Below is a small trained network, with its code and all its weights. Each question gives an input and a class and asks what happens when units are switched off, that is, made to give their printed mean instead of their output.

import numpy as np


def w(rows, s, z=0):
    codes = np.array(rows[::2]) - 128.0
    scale = np.full(codes.shape[1], s)
    scale[-1] = z or s
    return codes * scale


def f(y):
    return y / 2 * (1 + np.tanh(0.7978845608 * (y + 0.044715 * y**3)))


def log_softmax(a):
    a = a - a.max(-1, keepdims=True)
    return a - np.log(np.exp(a).sum(-1, keepdims=True))


def net(x, mask):
    res = np.array(x, float).reshape(1, 7) / 4 @ E
    y = f(res @ A[0][:, :-1].T + A[0][:, -1])
    res = res + np.where(mask, y, B[0][:, -1]) @ B[0][:, :-1]
    return log_softmax(res[-1] @ U[:, :-1].T + U[:, -1])


A, B = {}, {}
E = w([
[93,109,12,113,122,124,67,205,147,194,81],'x0',
[51,178,141,122,163,83,132,179,112,102,218],'x1',
[140,56,178,219,92,128,81,167,64,199,167],'x2',
[126,121,129,125,131,124,124,124,130,131,132],'x3',
[204,71,169,65,170,130,87,162,42,64,140],'x4',
[123,36,53,183,124,194,246,125,113,103,189],'x5',
[185,148,70,115,143,16,210,134,72,174,107],'x6',
],0.011)
A[0] = w([
[104,142,121,124,170,99,124,194,136,121,206,2],'N0',
[122,165,59,14,171,142,166,111,198,40,107,19],'N1',
[167,81,97,126,115,162,128,52,130,112,2,35],'N2',
[102,65,61,103,93,123,100,176,99,152,103,92],'N3',
[133,16,51,162,151,172,201,129,138,73,203,25],'N4',
[192,100,100,112,189,80,122,152,83,92,121,91],'N5',
[104,134,88,71,118,167,136,183,85,170,80,78],'N6',
[147,117,149,45,103,140,88,182,56,109,113,86],'N7',
[120,140,68,104,161,169,90,210,169,160,129,62],'N8',
[137,109,56,163,83,124,147,147,133,53,139,52],'N9',
[160,73,123,127,202,171,94,166,97,32,126,83],'N10',
[97,108,135,108,103,225,50,128,163,77,164,64],'N11',
[22,188,99,118,179,94,143,166,94,48,170,108],'N12',
],0.0085,0.0077)
B[0] = w([
[151,57,68,162,11,98,42,34,42,96,151,159],'N0',
[87,78,251,194,109,157,134,244,53,217,120,210],'N1',
[145,92,37,132,34,196,21,63,29,67,175,184],'N2',
[115,194,230,90,137,201,146,122,91,144,232,201],'N3',
[156,178,174,99,140,38,55,177,212,63,53,249],'N4',
[73,170,106,131,80,132,181,112,144,171,108,192],'N5',
[176,162,180,147,129,87,157,56,133,93,201,168],'N6',
[79,136,103,196,127,115,156,118,205,86,60,194],'N7',
[168,160,235,140,209,135,175,46,167,101,231,180],'N8',
[149,197,130,130,84,51,80,165,163,60,92,156],'N9',
[67,117,99,222,137,136,172,45,213,168,43,203],'N10',
[189,204,62,7,56,34,238,177,10,254,165,213],'N11',
[160,75,45,110,29,181,70,89,97,38,144,221],'N12',
],0.0074,0.012)
U = w([
[149,74,92,125,79,154,42,91,97,97,151,87],'0',
[142,200,176,67,147,70,3,169,182,112,64,99],'1',
[173,142,238,113,161,157,207,48,130,71,190,108],'2',
[167,151,54,68,115,60,223,167,80,190,120,99],'3',
[105,37,195,203,127,147,101,245,100,179,133,132],'4',
[12,180,76,184,95,156,165,92,219,168,99,110],'5',
[123,115,124,106,153,141,113,142,136,128,128,254],'6',
],0.013,0.026)

Each question gives the input, the list of numbers given to net, and the class t.
The units are the neurons (one row each of A and B). Each row of codes is followed by its name. A weight is (code - 128) times the scale printed after its matrix; where a second scale follows, it is the last column's (A, B and U).
mask holds one flag per neuron, in row order. A switched-off neuron (its flag False) gives its mean, the last column of its row in B, instead of its output. The means were averaged over made-up inputs and are rounded, as every weight is.
A unit's drop is (log p(t) with every unit on - log p(t) with that unit switched off) / (log p(t) with every unit on - log p(t) with every unit switched off).
The circuit of an input: a set's keep is (log p(t) with only the set's units on - log p(t) with every unit switched off) / (log p(t) with every unit on - log p(t) with every unit switched off). Starting from the 12 units with the biggest drops (on a tie, the unit counted first), units are removed one at a time, each time the one whose removal leaves the highest keep (on an exact tie, the one counted first), for as long as the keep stays at least 0.8.
circuit, biggest first: the units of the circuit, biggest drop first
k most important neurons: the k neurons with the biggest drops, biggest first
drop when u is switched off: that unit's drop, to one decimal
input [7,8,5,6,7,-3,-7], class 0: circuit, biggest first	(N0)
input [-4,-3,-4,-7,-4,-6,6], class 6: 2 most important neurons	(N4 N11)
input [-4,5,0,8,-6,1,-4], class 6: circuit, biggest first	(N10 N7 N8)
input [4,4,-7,5,7,-5,0], class 4: 2 most important neurons	(N1 N4)
input [4,8,-6,4,-3,5,-5], class 0: 2 most important neurons	(N12 N0)
input [-3,1,0,-4,-3,-6,-7], class 3: 2 most important neurons	(N11 N4)
input [-1,-3,1,7,1,-5,5], class 6: 2 most important neurons	(N11 N4)
input [-1,7,-7,-4,3,-4,4], class 0: 2 most important neurons	(N12 N0)
input [-3,-6,0,4,7,6,0], class 5: 2 most important neurons	(N10 N5)
input [8,-8,0,1,5,-7,6], class 0: 2 most important neurons	(N2 N4)
input [4,-6,-1,7,4,-4,-6], class 6: 2 most important neurons	(N12 N11)
input [6,7,4,2,7,4,0], class 0: 2 most important neurons	(N0 N12)
input [0,-2,3,6,-6,8,8], class 1: 3 most important neurons	(N4 N11 N9)
input [4,0,-8,5,-3,0,-7], class 4: circuit, biggest first	(N1)
input [8,5,3,-3,-4,3,-7], class 2: circuit, biggest first	(N8 N3)
input [-4,-4,4,-6,0,-1,3], class 6: 2 most important neurons	(N1 N11)
input [-3,-7,-2,-8,2,-4,-8], class 3: 2 most important neurons	(N11 N12)
input [-7,-8,7,-8,7,8,-8], class 0: 2 most important neurons	(N2 N1)
input [-2,4,1,1,6,5,-6], class 3: drop when N11 is switched off	1.1
input [-3,4,2,1,6,6,0], class 1: drop when N4 is switched off	0.9
input [0,4,4,5,2,5,-8], class 3: drop when N11 is switched off	0.9
input [-2,-2,0,2,6,-6,-7], class 3: drop when N4 is switched off	0.2
input [-2,5,8,-6,-8,-3,-6], class 4: circuit, biggest first	(N10)
